Below are the code and all the weights of a small trained network. Each question names an input and a class and asks about switching units off, where a switched-off unit gives its printed mean instead of its output.

import numpy as np


def w(rows, s, z=0):
    codes = np.array(rows[::2]) - 128.0
    scale = np.full(codes.shape[1], s)
    scale[-1] = z or s
    return codes * scale


def norm(h):
    return h / np.sqrt((h * h).mean(-1, keepdims=True) + 1e-5)


def f(y):
    return y / 2 * (1 + np.tanh(0.7978845608 * (y + 0.044715 * y**3)))


def log_softmax(a):
    a = a - a.max(-1, keepdims=True)
    return a - np.log(np.exp(a).sum(-1, keepdims=True))


def net(x, mask):
    res = np.array(x, float).reshape(1, 8) / 4 @ E
    u = 0
    for l in range(3):
        y = f(norm(res) @ A[l][:, :-1].T + A[l][:, -1])
        res = res + np.where(mask[u : u + 12], y, B[l][:, -1]) @ B[l][:, :-1]
        u += 12
    return log_softmax(norm(res)[-1] @ U[:, :-1].T + U[:, -1])


A, B = {}, {}
E = w([
[239,104,104,179,184,128,111,134,226,128,20],'x0',
[174,83,109,120,151,125,130,190,63,79,153],'x1',
[92,92,118,94,161,108,60,91,190,3,209],'x2',
[106,126,72,150,104,130,94,113,136,147,186],'x3',
[104,92,55,175,118,100,70,139,157,193,68],'x4',
[134,53,155,122,131,75,204,142,94,139,115],'x5',
[127,228,242,78,155,99,10,123,56,103,135],'x6',
[178,156,201,191,105,73,108,102,193,138,204],'x7',
],0.0055)
A[0] = w([
[133,138,116,168,103,139,86,132,145,166,96,88],'L0N1',
[172,125,67,165,130,154,182,123,171,172,127,13],'L0N2',
[218,144,154,160,131,103,52,118,255,113,108,16],'L0N3',
[119,105,156,108,132,98,174,119,140,81,152,78],'L0N4',
[160,123,164,155,112,123,124,157,98,197,60,67],'L0N5',
[79,128,83,83,163,145,103,108,102,70,71,33],'L0N6',
[148,133,172,94,122,139,176,152,109,18,169,44],'L0N7',
[124,113,98,100,156,125,119,136,125,103,87,69],'L0N8',
[141,159,140,113,133,186,103,109,148,47,195,32],'L0N9',
[87,90,104,120,119,73,101,123,177,132,230,4],'L0N10',
[170,121,143,107,134,131,176,121,96,76,126,86],'L0N11',
[64,205,215,107,136,162,140,77,136,183,147,49],'L0N12',
],0.0089,0.0023)
B[0] = w([
[172,104,155,97,135,130,180,122,86,80,156,166],'L0N1',
[121,141,67,109,113,118,197,143,175,145,129,199],'L0N2',
[200,114,124,128,147,93,91,10,158,132,64,255],'L0N3',
[153,101,129,115,123,186,139,76,66,176,157,153],'L0N4',
[138,195,101,153,163,108,77,195,44,122,128,193],'L0N5',
[129,62,132,62,51,124,77,145,115,106,71,175],'L0N6',
[114,125,147,84,196,148,192,69,126,71,131,191],'L0N7',
[119,147,171,125,71,193,104,84,70,182,130,149],'L0N8',
[145,181,67,106,164,123,110,183,106,38,152,192],'L0N9',
[87,109,97,218,117,83,95,99,43,114,118,190],'L0N10',
[146,74,167,116,117,122,154,99,98,143,147,158],'L0N11',
[143,197,186,117,22,72,161,142,147,147,147,187],'L0N12',
],0.011,0.0069)
A[1] = w([
[162,53,87,123,139,159,179,97,132,222,115,123],'L1N1',
[134,98,90,125,152,149,119,98,118,94,137,61],'L1N2',
[140,117,146,152,125,111,104,137,114,115,133,77],'L1N3',
[87,36,150,68,112,156,90,194,166,162,104,48],'L1N4',
[69,110,119,130,86,119,75,123,186,52,229,102],'L1N5',
[54,86,140,254,119,161,77,113,126,120,187,20],'L1N6',
[124,105,59,137,182,102,137,107,104,72,86,136],'L1N7',
[140,91,41,168,98,171,212,204,242,158,144,6],'L1N8',
[119,96,83,129,97,186,107,156,157,133,111,95],'L1N9',
[110,161,120,110,100,253,41,153,166,69,183,60],'L1N10',
[219,112,174,195,178,161,51,88,240,143,123,49],'L1N11',
[102,72,214,93,191,174,214,117,138,105,170,6],'L1N12',
],0.0093,0.0018)
B[1] = w([
[82,233,143,172,130,138,71,201,141,44,89,228],'L1N1',
[149,162,169,107,111,112,171,121,149,167,148,174],'L1N2',
[119,121,108,99,130,136,253,100,177,134,91,135],'L1N3',
[128,76,181,112,117,169,112,113,160,143,37,142],'L1N4',
[92,62,98,180,195,102,161,187,169,123,110,179],'L1N5',
[96,109,187,205,137,114,148,54,82,142,97,161],'L1N6',
[118,191,176,104,73,103,130,165,136,189,194,255],'L1N7',
[114,173,103,240,52,219,143,137,117,20,118,223],'L1N8',
[158,115,159,130,72,111,104,117,78,116,119,147],'L1N9',
[72,148,161,93,158,86,99,142,155,114,40,152],'L1N10',
[234,151,96,113,149,82,54,27,147,129,144,242],'L1N11',
[202,92,148,97,149,201,132,111,89,111,254,189],'L1N12',
],0.011,0.0061)
A[2] = w([
[145,119,60,158,235,132,140,218,97,240,90,3],'L2N1',
[144,244,196,110,85,121,138,86,224,251,158,79],'L2N2',
[96,177,117,200,125,70,85,141,161,109,68,151],'L2N3',
[134,101,181,200,126,125,109,120,85,78,137,171],'L2N4',
[113,159,192,156,175,183,142,113,166,140,107,62],'L2N5',
[81,171,106,117,254,132,92,202,206,86,134,30],'L2N6',
[235,114,20,120,141,74,119,38,223,199,101,44],'L2N7',
[149,154,69,147,133,150,79,149,101,207,153,136],'L2N8',
[140,199,104,201,193,101,143,118,140,74,176,171],'L2N9',
[138,167,20,66,162,58,89,110,202,87,156,85],'L2N10',
[45,12,93,233,148,69,139,72,157,212,174,15],'L2N11',
[128,194,171,114,134,149,107,138,100,95,116,159],'L2N12',
],0.0087,0.0019)
B[2] = w([
[147,103,72,94,177,102,155,193,107,137,100,147],'L2N1',
[137,124,126,160,85,107,98,148,143,186,163,195],'L2N2',
[159,119,140,98,152,174,168,108,102,113,189,228],'L2N3',
[128,182,57,79,145,144,154,109,196,161,123,176],'L2N4',
[130,146,108,129,72,47,85,145,5,37,155,120],'L2N5',
[106,174,134,125,122,69,158,124,181,108,110,141],'L2N6',
[188,109,139,175,172,134,57,95,131,138,121,255],'L2N7',
[164,112,143,146,153,109,176,144,131,90,103,149],'L2N8',
[106,81,137,102,102,167,82,130,110,139,50,228],'L2N9',
[136,152,155,163,179,101,109,149,147,116,130,211],'L2N10',
[62,135,82,170,172,116,144,58,72,185,115,172],'L2N11',
[117,55,102,172,125,116,142,120,193,154,161,189],'L2N12',
],0.017,0.0084)
U = w([
[22,129,83,175,171,102,162,30,67,181,108,182],'0',
[181,104,83,120,180,91,178,235,72,161,54,66],'1',
[247,146,149,192,176,100,21,49,171,130,96,248],'2',
[78,45,181,36,52,162,72,132,129,135,2,14],'3',
[124,165,184,147,11,45,152,172,156,230,191,115],'4',
[161,91,177,27,168,197,192,78,92,77,234,145],'5',
[45,169,175,73,190,40,121,136,204,31,116,20],'6',
[120,184,82,203,40,238,158,158,144,46,76,160],'7',
],0.0097,0.0013)

Each question gives the input, the list of numbers given to net, and the class t.
The units are the neurons (one row each of A and B). Each row of codes is followed by its name. A weight is (code - 128) times the scale printed after its matrix; where a second scale follows, it is the last column's (A, B and U).
mask holds one flag per neuron, layer by layer. A switched-off neuron (its flag False) gives its mean, the last column of its row in B, instead of its output. The means were averaged over made-up inputs and are rounded, as every weight is.
A unit's drop is (log p(t) with every unit on - log p(t) with that unit switched off) / (log p(t) with every unit on - log p(t) with every unit switched off).
The circuit of an input: a set's keep is (log p(t) with only the set's units on - log p(t) with every unit switched off) / (log p(t) with every unit on - log p(t) with every unit switched off). Starting from the 12 units with the biggest drops (on a tie, the unit counted first), units are removed one at a time, each time the one whose removal leaves the highest keep (on an exact tie, the one counted first), for as long as the keep stays at least 0.8.
circuit, biggest first: the units of the circuit, biggest drop first
most important unit: the unit with the biggest drop
k most important neurons: the k neurons with the biggest drops, biggest first
top k neurons in layer l: the k neurons of layer l with the biggest drops, biggest first
drop of u: that unit's drop, to one decimal
input [-4,2,1,1,-1,3,6,4], class 5: circuit, biggest first : [L0N7, L0N3]
input [8,2,-4,-6,6,-2,-6,0], class 7: most important unit : L0N2
input [5,-2,8,7,-1,6,-1,-6], class 3: 4 most important neurons : [L0N6, L1N4, L0N8, L1N9]
input [3,-6,-3,6,-5,4,-4,4], class 7: 2 most important neurons : [L0N2, L1N8]
input [-7,7,5,-8,6,7,-8,-2], class 5: 3 most important neurons : [L1N12, L0N2, L1N8]
input [-5,4,6,2,4,8,7,-5], class 5: top 2 neurons in layer 1 : [L1N1, L1N12]
input [1,3,-1,2,-8,-4,0,0], class 5: 2 most important neurons : [L0N7, L1N12]
input [8,5,7,8,4,7,-1,-7], class 3: top 3 neurons in layer 0 : [L0N6, L0N8, L0N3]
input [3,7,-2,4,-1,8,8,-4], class 5: 3 most important neurons : [L0N7, L0N11, L0N10]
input [4,4,1,-2,-8,-7,6,-7], class 6: 2 most important neurons : [L0N9, L1N10]
input [-3,5,0,-2,1,4,-4,-2], class 5: 2 most important neurons : [L1N12, L0N11]
input [-1,0,-8,-1,-5,-5,-3,-4], class 7: 4 most important neurons : [L0N2, L1N8, L0N3, L0N10]
input [-3,4,5,-1,2,-2,-1,1], class 0: 2 most important neurons : [L0N10, L1N6]
input [2,-5,6,4,-2,-3,-7,-8], class 7: most important unit : L1N8
input [-4,4,8,5,-5,-3,-5,1], class 0: top 3 neurons in layer 1 : [L1N6, L1N1, L1N5]
input [0,-3,-3,2,-7,7,5,-4], class 5: 3 most important neurons : [L0N7, L1N12, L1N7]
input [-2,3,4,-4,-7,-4,7,-1], class 6: 3 most important neurons : [L0N9, L1N10, L2N6]
input [-5,6,5,-1,4,8,-3,-2], class 0: 4 most important neurons : [L0N10, L1N6, L0N1, L2N11]
input [-7,-6,8,-3,7,3,-4,-6], class 0: 2 most important neurons : [L0N10, L2N11]
input [-2,-6,-4,0,-6,2,-4,4], class 4: circuit, biggest first : [L0N12]
input [-7,8,-3,2,5,2,8,2], class 4: top 3 neurons in layer 2 : [L2N7, L2N11, L2N3]
input [7,1,-4,1,-5,2,-8,5], class 7: 3 most important neurons : [L1N8, L0N2, L1N1]
input [-8,5,-1,-5,5,4,5,-2], class 5: 2 most important neurons : [L2N9, L0N10]
input [-3,-3,4,3,8,7,2,-8], class 3: drop of L0N6 : 0.6
input [-4,4,-2,-4,2,2,8,2], class 4: drop of L0N12 : 0.3
input [-8,-1,5,-8,5,-7,1,0], class 6: drop of L2N1 : 0.0
input [-5,-4,-5,2,-5,-1,-2,-8], class 4: drop of L0N12 : 0.7
input [-4,6,2,-4,-2,-6,2,2], class 6: most important unit : L0N9
